Moves between elements:
suzi: *>ninu, $>sine, ^>fipa, §>nelu, &>guzo, %>busi
mumu: *>lubu, $>fufa, ^>kedi, §>sefe, &>fesu, %>raru
nuku: *>puzu, $>vige, ^>fila, §>kere, &>mumu, %>fufa
kiro: *>sine, $>sega, ^>rimu, §>rira, &>mita, %>mupe
sapu: *>duve, $>kano, ^>tuvi, §>mupe, &>lere, %>siba
guzo: *>sega, $>busi, ^>babo, §>nidu, &>bepe, %>dedi
tamu: *>nilu, $>voba, ^>tiko, §>keke, &>vige, %>vopu
pere: *>nelu, $>rira, ^>done, §>zibe, &>fipa, %>suzi
lere: *>kiza, $>siba, ^>tosa, §>zoko, &>rato, %>kesu
lubu: *>vopu, $>kedi, ^>vife, §>tamu, &>nugi, %>dige
kofi: *>zibe, $>turo, ^>visu, §>povi, &>done, %>pere
mita: *>busi, $>mupe, ^>mili, §>suzi, &>kibi, %>zoko
rato: *>gelu, $>kesu, ^>tora, §>buzu, &>tami, %>kere
dedi: *>fubu, $>fezo, ^>bepe, §>sega, &>sapu, %>kano
sine: *>fipa, $>rimu, ^>suzi, §>done, &>busi, %>mili
zoze: *>povi, $>nife, ^>zubo, §>dige, &>visu, %>kofi
gelu: *>sita, $>tora, ^>mufo, §>kano, &>sofu, %>livi
fila: *>sefe, $>nuku, ^>puzu, §>tami, &>kedi, %>mumu
babo: *>kiro, $>guzo, ^>sega, §>mopi, &>fubu, %>bepe
zubo: *>digu, $>zoze, ^>povi, §>nugi, &>zibe, %>visu
voba: *>tiko, $>sefe, ^>tamu, §>remu, &>vopu, %>vife
sofu: *>keke, $>livi, ^>remu, §>siba, &>tiko, %>tamu
buzu: *>kano, $>kiza, ^>fepi, §>dedi, &>mufo, %>gelu
zibe: *>kobu, $>visu, ^>mudu, §>mira, &>gesu, %>nelu
fesu: *>nugi, $>raru, ^>dige, §>vife, &>povi, %>zubo
tuvi: *>zoko, $>sapu, ^>duve, §>mita, &>tosa, %>lere
kiza: *>fepi, $>tosa, ^>buzu, §>fezo, &>gelu, %>tora
turo: *>visu, $>rula, ^>kofi, §>zubo, &>pere, %>rira
gile: *>fufa, $>nugi, ^>nebo, §>nuku, &>vifa, %>mira
mupe: *>mili, $>fubu, ^>mita, §>sine, &>zoko, %>duve
dige: *>gile, $>fesu, ^>nugi, §>vopu, &>digu, %>povi
povi: *>mira, $>zubo, ^>digu, §>gile, &>mudu, %>zibe
vopu: *>nuku, $>vife, ^>vige, §>nilu, &>nebo, %>gile
kibi: *>dedi, $>zoko, ^>fezo, §>guzo, &>fepi, %>buzu
fufa: *>kedi, $>nebo, ^>mumu, §>puzu, &>raru, %>vini
vifa: *>raru, $>mira, ^>vini, §>mumu, &>nife, %>duzo
sefe: *>tamu, $>puzu, ^>voba, §>sofu, &>vife, %>lubu
tiko: *>gubu, $>tamu, ^>nilu, §>kesu, &>nuku, %>vige
fepi: *>sapu, $>buzu, ^>kano, §>bepe, &>sita, %>mufo
nife: *>zubo, $>duzo, ^>zoze, §>fesu, &>kofi, %>turo
kobu: *>nife, $>mudu, ^>duzo, §>vini, &>rula, %>zero
ninu: *>mopi, $>fipa, ^>nidu, §>zero, &>sega, %>babo
visu: *>mudu, $>kofi, ^>zibe, §>digu, &>nelu, %>done
zoko: *>fezo, $>duve, ^>kibi, §>busi, &>buzu, %>kiza
sega: *>rimu, $>babo, ^>kiro, §>pore, &>mupe, %>fubu
tami: *>sofu, $>kere, ^>livi, §>mufo, &>voba, %>sefe
remu: *>kesu, $>sofu, ^>keke, §>lere, &>nilu, %>tiko
rula: *>kofi, $>zero, ^>turo, §>zoze, &>rira, %>pore
kesu: *>tora, $>keke, ^>rato, §>kiza, &>kere, %>gubu
pore: *>pere, $>mopi, ^>rira, §>kofi, &>sine, %>rimu
fipa: *>nidu, $>suzi, ^>ninu, §>gesu, &>babo, %>guzo
rira: *>done, $>pore, ^>pere, §>visu, &>suzi, %>sine
gubu: *>tami, $>nilu, ^>kere, §>tora, &>puzu, %>fila
nebo: *>mumu, $>gile, ^>fufa, §>fila, &>vini, %>vifa
mufo: *>siba, $>gelu, ^>sita, §>sapu, &>remu, %>sofu
nugi: *>nebo, $>dige, ^>gile, §>vige, &>mira, %>digu
fubu: *>mita, $>bepe, ^>mupe, §>rimu, &>duve, %>tuvi
busi: *>babo, $>mili, ^>guzo, §>ninu, &>dedi, %>fezo
vife: *>vige, $>lubu, ^>vopu, §>tiko, &>gile, %>nugi
keke: *>rato, $>remu, ^>kesu, §>tosa, &>gubu, %>nilu
mopi: *>rira, $>nidu, ^>pore, §>turo, &>rimu, %>kiro
puzu: *>voba, $>fila, ^>sefe, §>livi, &>lubu, %>kedi
duzo: *>zoze, $>kobu, ^>nife, §>raru, &>turo, %>rula
nelu: *>zero, $>done, ^>gesu, §>kobu, &>nidu, %>ninu
rimu: *>suzi, $>kiro, ^>sine, §>pere, &>mili, %>mita
fezo: *>bepe, $>kibi, ^>dedi, §>babo, &>kano, %>fepi
vige: *>fila, $>vopu, ^>nuku, §>gubu, &>fufa, %>nebo
duve: *>kibi, $>tuvi, ^>zoko, §>mili, &>kiza, %>tosa
kano: *>tuvi, $>fepi, ^>sapu, §>fubu, &>siba, %>sita
sita: *>lere, $>mufo, ^>siba, §>tuvi, &>keke, %>remu
done: *>gesu, $>pere, ^>nelu, §>mudu, &>ninu, %>fipa
siba: *>tosa, $>sita, ^>lere, §>duve, &>kesu, %>keke
kere: *>livi, $>gubu, ^>tami, §>gelu, &>sefe, %>puzu
mira: *>vini, $>digu, ^>vifa, §>fufa, &>duzo, %>kobu
gesu: *>rula, $>nelu, ^>zero, §>duzo, &>mopi, %>nidu
zero: *>turo, $>gesu, ^>rula, §>nife, &>pore, %>mopi
raru: *>dige, $>vini, ^>fesu, §>lubu, &>zubo, %>zoze
tora: *>mufo, $>rato, ^>gelu, §>fepi, &>livi, %>tami
digu: *>vifa, $>povi, ^>mira, §>nebo, &>kobu, %>mudu
livi: *>remu, $>tami, ^>sofu, §>sita, &>tamu, %>voba
bepe: *>mupe, $>dedi, ^>fubu, §>kiro, &>tuvi, %>sapu
nidu: *>pore, $>ninu, ^>mopi, §>rula, &>kiro, %>sega
kedi: *>vife, $>mumu, ^>lubu, §>voba, &>dige, %>fesu
tosa: *>buzu, $>lere, ^>kiza, §>kibi, &>tora, %>rato
mudu: *>duzo, $>zibe, ^>kobu, §>vifa, &>zero, %>gesu
nilu: *>kere, $>tiko, ^>gubu, §>rato, &>fila, %>nuku
mili: *>guzo, $>mita, ^>busi, §>fipa, &>fezo, %>kibi
vini: *>fesu, $>vifa, ^>raru, §>kedi, &>zoze, %>nife

The rows of 60 elements, shuffled:
Each row stands for one element.
1: [  82,  -38, -102,  183,  146,   62,  -12, -195,   70]
2: [-146,   64, -204,   18,  -51,  138,  170,   44,  -49]
3: [ 164,  -35,  -22,  115,   82,  -26, -107, -220,  121]
4: [ -26,  -41,  229, -103,   30, -103,    2,  189, -104]
5: [ -65,   -3,   80, -122,  -49, -102,  244,  157,   -8]
6: [ 168,  -18,   18,   59,    6,  -59, -183, -187,  131]
7: [-137,   57, -152,  -55, -103,   60,  232,   84,  -17]
8: [ -13,  -43,  229,  -94,   25,  -85,  -85,  169, -114]
9: [ -27,  -39,  221, -108,   23, -112,   52,  187,  -88]
10: [ -24,  -40,  233, -103,   31,  -96,  -32,  182, -109]
11: [   0,  -38,  222,  -91,   17,  -69, -149,  157, -114]
12: [-144,   57, -213,   23,  -42,  151,  157,   39,  -51]
13: [  69,  -37, -117,  191,  157,   78,    3, -188,   50]
14: [ 137,    0,   68,   -4,  -53,  -47, -274, -116,   66]
15: [  -8,  -37,  233,  -93,   24,  -82, -112,  164, -114]
16: [  91,   -2,  117,  -40,  -46,  -39, -304,  -24,   -1]
17: [  22,  -21,  206,  -80,   -3,  -55, -221,  115,  -97]
18: [ -43,  -33,  178, -116,    2, -122,  144,  181,  -57]
19: [  61,   -9,  157,  -60,  -32,  -40, -287,   33,  -47]
20: [ -46,  -33,  165, -120,   -6, -129,  169,  180,  -46]
21: [  55,  -12,  164,  -62,  -32,  -39, -279,   56,  -68]
22: [ 142,   -1,   54,   -2,  -45,  -49, -267, -130,   83]
23: [-127,   52, -120,  -76, -108,   33,  250,   96,   -1]
24: [-101,   26,   -9, -114,  -89,  -55,  270,  136,    5]
25: [ -56,  -15,  117, -124,  -32, -118,  216,  166,  -19]
26: [ 159,  -39,  -18,  111,   69,  -31, -117, -219,  134]
27: [ -35,  -39,  211, -113,   18, -115,   82,  187,  -81]
28: [  42,  -14,  176,  -71,  -22,  -49, -265,   74,  -75]
29: [ -21,  -40,  239,  -99,   29,  -96,  -58,  179, -115]
30: [   0,  -31,  221,  -87,    7,  -66, -175,  141, -109]
31: [ 118,    1,   84,  -26,  -56,  -41, -299,  -82,   41]
32: [  83,   -5,  126,  -45,  -49,  -36, -300,   -2,  -17]
33: [ -80,    1,   57, -126,  -62,  -91,  259,  147,   -4]
34: [  12,  -25,  208,  -83,    4,  -63, -196,  129, -104]
35: [ 125,   -2,   77,  -12,  -48,  -46, -290, -100,   54]
36: [ -29,  -44,  222, -104,   24, -113,   27,  186,  -97]
37: [ 162,  -13,   30,   29,  -15,  -55, -221, -167,  117]
38: [  32,  -17,  188,  -76,  -15,  -54, -243,   96,  -88]
39: [ -84,   16,   38, -119,  -68,  -83,  264,  145,    1]
40: [ -52,  -23,  136, -125,  -21, -118,  204,  176,  -28]
41: [ 153,   -6,   42,   16,  -41,  -53, -246, -149,   97]
42: [ 141,  -39,  -42,  146,  102,   -6,  -76, -220,  116]
43: [ -42,  -32,  186, -121,    9, -121,  125,  181,  -63]
44: [  73,   -6,  142,  -54,  -39,  -40, -300,   12,  -36]
45: [ 168,  -18,   26,   51,    0,  -56, -200, -191,  133]
46: [ 165,  -25,    8,   79,   31,  -50, -156, -205,  137]
47: [ 145,   -6,   51,   14,  -44,  -54, -257, -143,   93]
48: [ -37,  -39,  203, -117,   21, -124,   99,  189,  -67]
49: [ 104,   -7,   94,  -26,  -59,  -43, -303,  -68,   28]
50: [-121,   51,  -99,  -86, -108,   12,  260,  107,    0]
51: [ 167,  -25,   13,   67,   19,  -47, -163, -198,  134]
52: [ 104,  -36,  -83,  172,  145,   46,  -32, -205,   80]
53: [ -88,   21,   13, -111,  -79,  -69,  265,  136,   -2]
54: [-133,   59, -136,  -64,  -99,   49,  240,   87,  -10]
55: [ 133,  -36,  -56,  154,  119,    6,  -56, -218,  108]
56: [ -56,  -23,  157, -123,   -5, -123,  185,  173,  -38]
57: [ 156,   -5,   44,   26,  -29,  -56, -230, -155,  109]
58: [-138,   61, -163,  -44,  -94,   80,  218,   74,  -20]
59: [ 162,  -14,   29,   42,  -13,  -63, -208, -179,  125]
60: [ 102,   -4,  105,  -35,  -47,  -44, -304,  -46,   14]

Each element, then its row:
tiko 28
kedi 22
digu 26
kobu 52
fubu 50
mufo 27
tamu 21
fesu 6
gile 37
gelu 9
fepi 25
tami 30
vige 49
sefe 44
mudu 1
busi 58
siba 43
zoze 42
mita 54
tora 36
kesu 10
mumu 47
fufa 41
rimu 2
fila 16
mili 7
kere 34
mupe 23
remu 8
sofu 15
raru 51
livi 11
zibe 13
vopu 31
tuvi 33
rato 4
voba 19
lere 18
sita 48
tosa 20
kibi 24
vini 46
nebo 57
vife 35
nilu 38
keke 29
buzu 40
sapu 5
lubu 14
nuku 60
dige 45
nugi 59
nife 55
duve 39
sine 12
zoko 53
gubu 17
puzu 32
kiza 56
povi 3

